Below is a small trained network, with its code and all its weights. Each question gives an input and a target symbol and asks what happens when units are switched off, that is, made to give their printed mean instead of their output.

import numpy as np


def w(rows, s, z=0):
    codes = np.array(rows[::2]) - 128.0
    scale = np.full(codes.shape[1], s)
    scale[-1] = z or s
    return codes * scale


def f(y):
    return y / 2 * (1 + np.tanh(0.7978845608 * (y + 0.044715 * y**3)))


def softmax(a):
    e = np.exp(a - a.max(-1, keepdims=True))
    return e / e.sum(-1, keepdims=True)


def log_softmax(a):
    a = a - a.max(-1, keepdims=True)
    return a - np.log(np.exp(a).sum(-1, keepdims=True))


def net(x, mask):
    ids = ['ΘΛΩαδεστφ'.index(c) for c in x.split()]
    T = len(ids)
    res = E[ids] + P[:T]
    q, k, v = (res @ M[0].T for M in (Q, K, V))
    z = softmax(np.where(np.tri(T) > 0, q @ k.T / 4**0.5, -1e9)) @ v
    res = res + np.where(mask[0], z, O[0][:, -1]) @ O[0][:, :-1]
    y = f(res @ A[0][:, :-1].T + A[0][:, -1])
    res = res + np.where(mask[1:9], y, B[0][:, -1]) @ B[0][:, :-1]
    return log_softmax(res[-1] @ U[:, :-1].T + U[:, -1])


Q, K, V, O, A, B = {}, {}, {}, {}, {}, {}
E = w([
[130,57,130,143,29,71,88],'Θ',
[87,115,93,70,61,200,62],'Λ',
[223,52,153,219,159,108,113],'Ω',
[129,156,102,127,237,229,78],'α',
[48,64,246,120,149,106,50],'δ',
[198,103,47,112,71,146,38],'ε',
[121,104,155,187,180,163,129],'σ',
[47,142,167,104,209,193,77],'τ',
[217,123,83,203,211,201,123],'φ',
],0.012)
P = w([
[193,120,209,80,149,151,126],'0',
[77,76,80,227,160,155,53],'1',
[188,180,211,122,89,176,101],'2',
[65,118,84,202,157,61,103],'3',
[178,63,139,28,103,172,188],'4',
[61,112,54,220,77,140,71],'5',
[255,94,170,24,132,68,44],'6',
],0.014)
Q[0] = w([
[125,60,85,101,152,134,101],'H1',
[165,153,131,80,156,69,128],'H1',
[81,16,77,123,151,140,181],'H1',
[123,108,121,202,162,121,4],'H1',
],0.018)
K[0] = w([
[54,168,49,202,79,100,85],'H1',
[114,179,189,194,254,87,159],'H1',
[101,143,104,201,20,203,42],'H1',
[102,208,19,39,8,13,202],'H1',
],0.0091)
V[0] = w([
[40,157,175,126,161,108,165],'H1',
[90,205,115,175,181,211,212],'H1',
[217,103,110,206,134,96,173],'H1',
[194,212,4,79,182,150,80],'H1',
],0.012)
O[0] = w([
[82,108,147,152,149,178,156,2],'H1',
[147,148,160,195,130,175,121,9],'H1',
[127,252,104,133,102,130,170,98],'H1',
[157,151,125,141,138,105,35,103],'H1',
],0.02,0.0044)
A[0] = w([
[122,124,69,246,89,106,172,54],'N1',
[124,92,137,84,117,148,176,63],'N2',
[183,170,170,89,118,119,131,4],'N3',
[65,90,90,178,147,106,78,65],'N4',
[133,98,121,231,148,133,101,167],'N5',
[178,107,187,99,153,184,98,105],'N6',
[124,122,70,157,142,63,107,128],'N7',
[27,151,128,196,109,191,93,45],'N8',
],0.012,0.013)
B[0] = w([
[80,112,216,115,108,157,102,158],'N1',
[127,218,157,193,219,78,79,202],'N2',
[74,6,34,157,243,218,151,153],'N3',
[214,177,105,111,188,137,190,213],'N4',
[72,150,104,75,106,172,73,251],'N5',
[112,119,119,169,41,65,185,231],'N6',
[92,133,155,116,151,169,170,254],'N7',
[200,37,101,181,105,52,182,164],'N8',
],0.011,0.012)
U = w([
[207,237,113,98,160,52,91,105],'Θ',
[203,66,101,150,127,60,135,105],'Λ',
[27,145,1,145,132,98,174,75],'Ω',
[75,184,118,153,120,118,23,133],'α',
[125,131,128,194,212,106,92,116],'δ',
[129,84,142,60,198,204,67,161],'ε',
[208,187,221,112,114,178,186,254],'σ',
[16,56,122,161,136,192,120,108],'τ',
[168,157,37,238,179,121,83,101],'φ',
],0.006,0.007)

Each question gives the input, a string of symbols that net reads in full, and the target symbol t.
The units are the heads (4 rows each of Q, K, V and O) and the neurons (one row each of A and B). Each row of codes is followed by its name. A weight is (code - 128) times the scale printed after its matrix; where a second scale follows, it is the last column's (O, A, B and U).
mask holds one flag per unit, heads first, then neurons. A switched-off unit (its flag False) gives its mean, the last column of its rows in O or B, instead of its output. The means were averaged over made-up inputs and are rounded, as every weight is.
A unit's drop is (log p(t) with every unit on - log p(t) with that unit switched off) / (log p(t) with every unit on - log p(t) with every unit switched off).
The circuit of an input: a set's keep is (log p(t) with only the set's units on - log p(t) with every unit switched off) / (log p(t) with every unit on - log p(t) with every unit switched off). Starting from all 9 units, units are removed one at a time, each time the one whose removal leaves the highest keep (on an exact tie, the one counted first), for as long as the keep stays at least 0.8.
units of the circuit, in order: the units of the circuit, biggest drop first
most important unit: the unit with the biggest drop
top k neurons: the k neurons with the biggest drops, biggest first
drop of u: that unit's drop, to one decimal
input δ Ω Λ, target δ: most important unit => N2
input Ω σ δ Θ α σ σ, target Θ: units of the circuit, in order => (H1, N2, N7)
input σ φ τ Λ α σ δ, target Λ: units of the circuit, in order => (N6, H1)
input σ Λ ε σ ε, target Λ: units of the circuit, in order => (H1, N6)
input σ τ ε φ σ σ σ, target φ: units of the circuit, in order => (H1, N3)
input σ Ω Λ τ ε δ Λ, target τ: top 2 neurons => (N6, N5)
input σ σ Ω Λ σ σ Ω, target Λ: units of the circuit, in order => (N6, H1)
input σ α τ α Θ, target α: units of the circuit, in order => (H1, N5)
input σ δ σ α, target φ: units of the circuit, in order => (H1, N8)
input α δ Λ ε Θ Λ ε, target ε: units of the circuit, in order => (N3, H1, N7)
input σ σ σ τ, target Λ: units of the circuit, in order => (N8, H1)
input α σ Λ ε Θ α σ, target ε: units of the circuit, in order => (H1, N3, N6, N7)
input Λ ε φ Λ α τ, target ε: top 4 neurons => (N4, N5, N6, N2)
input Λ τ δ, target Λ: units of the circuit, in order => (H1, N6)
input ε δ τ σ α, target δ: most important unit => N2
input Λ δ Ω Λ φ α, target ε: units of the circuit, in order => (H1, N4, N5)
input ε σ Ω δ Λ, target σ: top 2 neurons => (N5, N3)
input δ ε τ Λ, target ε: units of the circuit, in order => (H1, N6)
input α Ω δ σ α σ, target τ: top 2 neurons => (N1, N5)
input Θ Λ α ε Θ, target Λ: units of the circuit, in order => (H1, N5)
input δ φ α, target δ: top 2 neurons => (N2, N5)
input φ φ δ Λ Λ, target φ: top neuron => (N3)
input σ σ α τ α Λ τ, target τ: top 2 neurons => (N6, N5)
input Ω σ ε φ, target Θ: drop of H1 => 1.3
input Θ δ δ σ τ α δ, target σ: drop of N3 => 0.1
input Λ α δ Ω, target ε: drop of N6 => 0.1
input α α α φ α σ Λ, target φ: drop of N5 => 0.1
input ε α Ω σ Ω, target α: top neuron => (N5)
